[[152 138 131 131 108 126]
 [106 121 129 120 149 109]
 [103 119 127 122 152 115]
 [109 124 125 131 137 121]
 [123 133 115 134 128 136]]
|
[[123 133 115 134 128 136]
 [152 138 131 131 108 126]
 [106 121 129 120 149 109]
 [103 119 127 122 152 115]
 [109 124 125 131 137 121]]

[[122 126 127 133 130 128 134 127 138 130 135 128 126 123 132]
 [122 130 127 127 129 125 139 127 127 129 149 128 130 125 139]
 [120 133 131 124 128 129 116 126 125 125 129 128 133 120 129]
 [124 119 128 130 139 127 150 127 129 139 123 128 119 126 125]]
|
[[124 119 128 130 139 127 150 127 129 139 123 128 119 126 125]
 [122 126 127 133 130 128 134 127 138 130 135 128 126 123 132]
 [122 130 127 127 129 125 139 127 127 129 149 128 130 125 139]
 [120 133 131 124 128 129 116 126 125 125 129 128 133 120 129]]

[[131 125]
 [137 103]
 [132 148]
 [129 130]]
|
[[129 130]
 [131 125]
 [137 103]
 [132 148]]

[[129 138 122 130 132 128 129 131 129]
 [126 126 119 126 136 130 127 126 126]
 [125 128 153 123 122 124 130 124 127]
 [130 124 123 132 125 136 129 128 124]
 [130 127 120 121 137 119 128 130 137]
 [131 112 133 124 127 131 128 121 129]
 [130 126 145 123 128 120 128 129 132]
 [130 132 134 130 135 113 127 127 124]
 [130 135 132 130 132 135 128 127 127]
 [131 121 135 128 130 120 127 133 124]]
|
[[131 121 135 128 130 120 127 133 124]
 [129 138 122 130 132 128 129 131 129]
 [126 126 119 126 136 130 127 126 126]
 [125 128 153 123 122 124 130 124 127]
 [130 124 123 132 125 136 129 128 124]
 [130 127 120 121 137 119 128 130 137]
 [131 112 133 124 127 131 128 121 129]
 [130 126 145 123 128 120 128 129 132]
 [130 132 134 130 135 113 127 127 124]
 [130 135 132 130 132 135 128 127 127]]

[[121 130 128 129 131 132 129 133 131 126 123 127]
 [117 127 139 129 120 152 109 137 121 130 128 127]
 [109 136 130 127 143 133 134 137 140 132 123 130]
 [131 117 120 132 102 130 132 128 128 114 120 125]
 [105 124 117 127 121 139 129 141 121 128 130 134]
 [136 116 111 132 102 119 140 127 129 111 115 123]]
|
[[136 116 111 132 102 119 140 127 129 111 115 123]
 [121 130 128 129 131 132 129 133 131 126 123 127]
 [117 127 139 129 120 152 109 137 121 130 128 127]
 [109 136 130 127 143 133 134 137 140 132 123 130]
 [131 117 120 132 102 130 132 128 128 114 120 125]
 [105 124 117 127 121 139 129 141 121 128 130 134]]

[[131 134 119 117 117 139 139 119 134 125 129 124 135 138]
 [126 144 114 133 146 119 139 111 131 143 142 132 111 118]
 [137 124 142 143 134 134 143 114 132 137 144 116 129 117]
 [131 120 138 127 118 135 124 139 124 120 118 128 138 136]
 [101 112 116 101 115 113 101 139 145 101 120 109 154 134]]
|
[[101 112 116 101 115 113 101 139 145 101 120 109 154 134]
 [131 134 119 117 117 139 139 119 134 125 129 124 135 138]
 [126 144 114 133 146 119 139 111 131 143 142 132 111 118]
 [137 124 142 143 134 134 143 114 132 137 144 116 129 117]
 [131 120 138 127 118 135 124 139 124 120 118 128 138 136]]

[[115 110 147 117 108 132 150 120 127 158 133 125]
 [146 120 129 136 136 133 120 121 119 138 136 129]
 [120 115 127 124 119 119 132 132 133 130 124 127]]
|
[[120 115 127 124 119 119 132 132 133 130 124 127]
 [115 110 147 117 108 132 150 120 127 158 133 125]
 [146 120 129 136 136 133 120 121 119 138 136 129]]

[[117 127 122 133 125 141 129 130 152 117 127]
 [121 127 135 132 126 144 119 131 152 127 127]
 [129 138 118 124 138 129 128 136 152 131 137]
 [135 122 143 122 137 127 134 129 152 126 127]]
|
[[135 122 143 122 137 127 134 129 152 126 127]
 [117 127 122 133 125 141 129 130 152 117 127]
 [121 127 135 132 126 144 119 131 152 127 127]
 [129 138 118 124 138 129 128 136 152 131 137]]

[[120 107 131 135 132 125 127 137 123 127 134 123 131 118 128]
 [128 118 142 125 132 125 123 132 128 143 125 120 123 137 126]
 [129 123 130 124 132 125 131 132 127 131 121 128 128 128 122]
 [131 126 128 133 132 130 129 135 124 122 138 128 132 129 129]]
|
[[131 126 128 133 132 130 129 135 124 122 138 128 132 129 129]
 [120 107 131 135 132 125 127 137 123 127 134 123 131 118 128]
 [128 118 142 125 132 125 123 132 128 143 125 120 123 137 126]
 [129 123 130 124 132 125 131 132 127 131 121 128 128 128 122]]
---
[[142 130 153 129]
 [142 136 150 131]
 [144 122 146 143]
 [155 128 155 127]
 [143 131 145 145]
 [138 127 136 136]
 [151 132 149 138]]
|
[[129 142 130 153]
 [131 142 136 150]
 [143 144 122 146]
 [127 155 128 155]
 [145 143 131 145]
 [136 138 127 136]
 [138 151 132 149]]

[[112 124 136 127 115 149 111 135 117 132]
 [125 130 116 128 138 116 142 131 132 126]
 [105 129 125 128 130 136 130 139 129 128]
 [127 136 134 135 142 125 141 132 151 113]
 [123 130 130 127 133 130 127 128 129 132]]
|
[[132 112 124 136 127 115 149 111 135 117]
 [126 125 130 116 128 138 116 142 131 132]
 [128 105 129 125 128 130 136 130 139 129]
 [113 127 136 134 135 142 125 141 132 151]
 [132 123 130 130 127 133 130 127 128 129]]

[[122 131 129 126 126 130 131 114 127 130]
 [130 135 126 129 128 126 124 123 126 131]
 [131 129 127 127 129 121 125 135 116 139]
 [121 132 128 128 126 131 128 133 120 116]
 [123 131 128 129 136 131 126 125 129 132]
 [122 129 128 130 127 150 128 119 132 124]
 [120 127 132 126 123 114 132 128 126 146]]
|
[[130 122 131 129 126 126 130 131 114 127]
 [131 130 135 126 129 128 126 124 123 126]
 [139 131 129 127 127 129 121 125 135 116]
 [116 121 132 128 128 126 131 128 133 120]
 [132 123 131 128 129 136 131 126 125 129]
 [124 122 129 128 130 127 150 128 119 132]
 [146 120 127 132 126 123 114 132 128 126]]

[[126 142]
 [125 106]
 [126 134]
 [129 136]
 [131 112]
 [141 137]
 [126 126]
 [126 127]
 [130 107]
 [123 127]
 [128 127]
 [139 123]]
|
[[142 126]
 [106 125]
 [134 126]
 [136 129]
 [112 131]
 [137 141]
 [126 126]
 [127 126]
 [107 130]
 [127 123]
 [127 128]
 [123 139]]

[[149 124 129 129 119 122 126 118 125 125 131 126]
 [125 131 132 126 138 126 128 127 130 134 132 130]
 [132 133 147 128 136 135 119 124 134 132 129 126]
 [132 126 127 129 123 127 129 127 128 124 125 127]
 [123 137 138 123 154 123 128 125 134 144 140 132]]
|
[[126 149 124 129 129 119 122 126 118 125 125 131]
 [130 125 131 132 126 138 126 128 127 130 134 132]
 [126 132 133 147 128 136 135 119 124 134 132 129]
 [127 132 126 127 129 123 127 129 127 128 124 125]
 [132 123 137 138 123 154 123 128 125 134 144 140]]

[[130 128 126 125 110 100 132 114 123]
 [128 125 125 130 124 114 122 132 128]
 [118 127 129 114 125 124 134 130 122]
 [126 133 120 126 132 120 130 136 123]
 [142 130 134 107 128 139 124 136 122]]
|
[[123 130 128 126 125 110 100 132 114]
 [128 128 125 125 130 124 114 122 132]
 [122 118 127 129 114 125 124 134 130]
 [123 126 133 120 126 132 120 130 136]
 [122 142 130 134 107 128 139 124 136]]
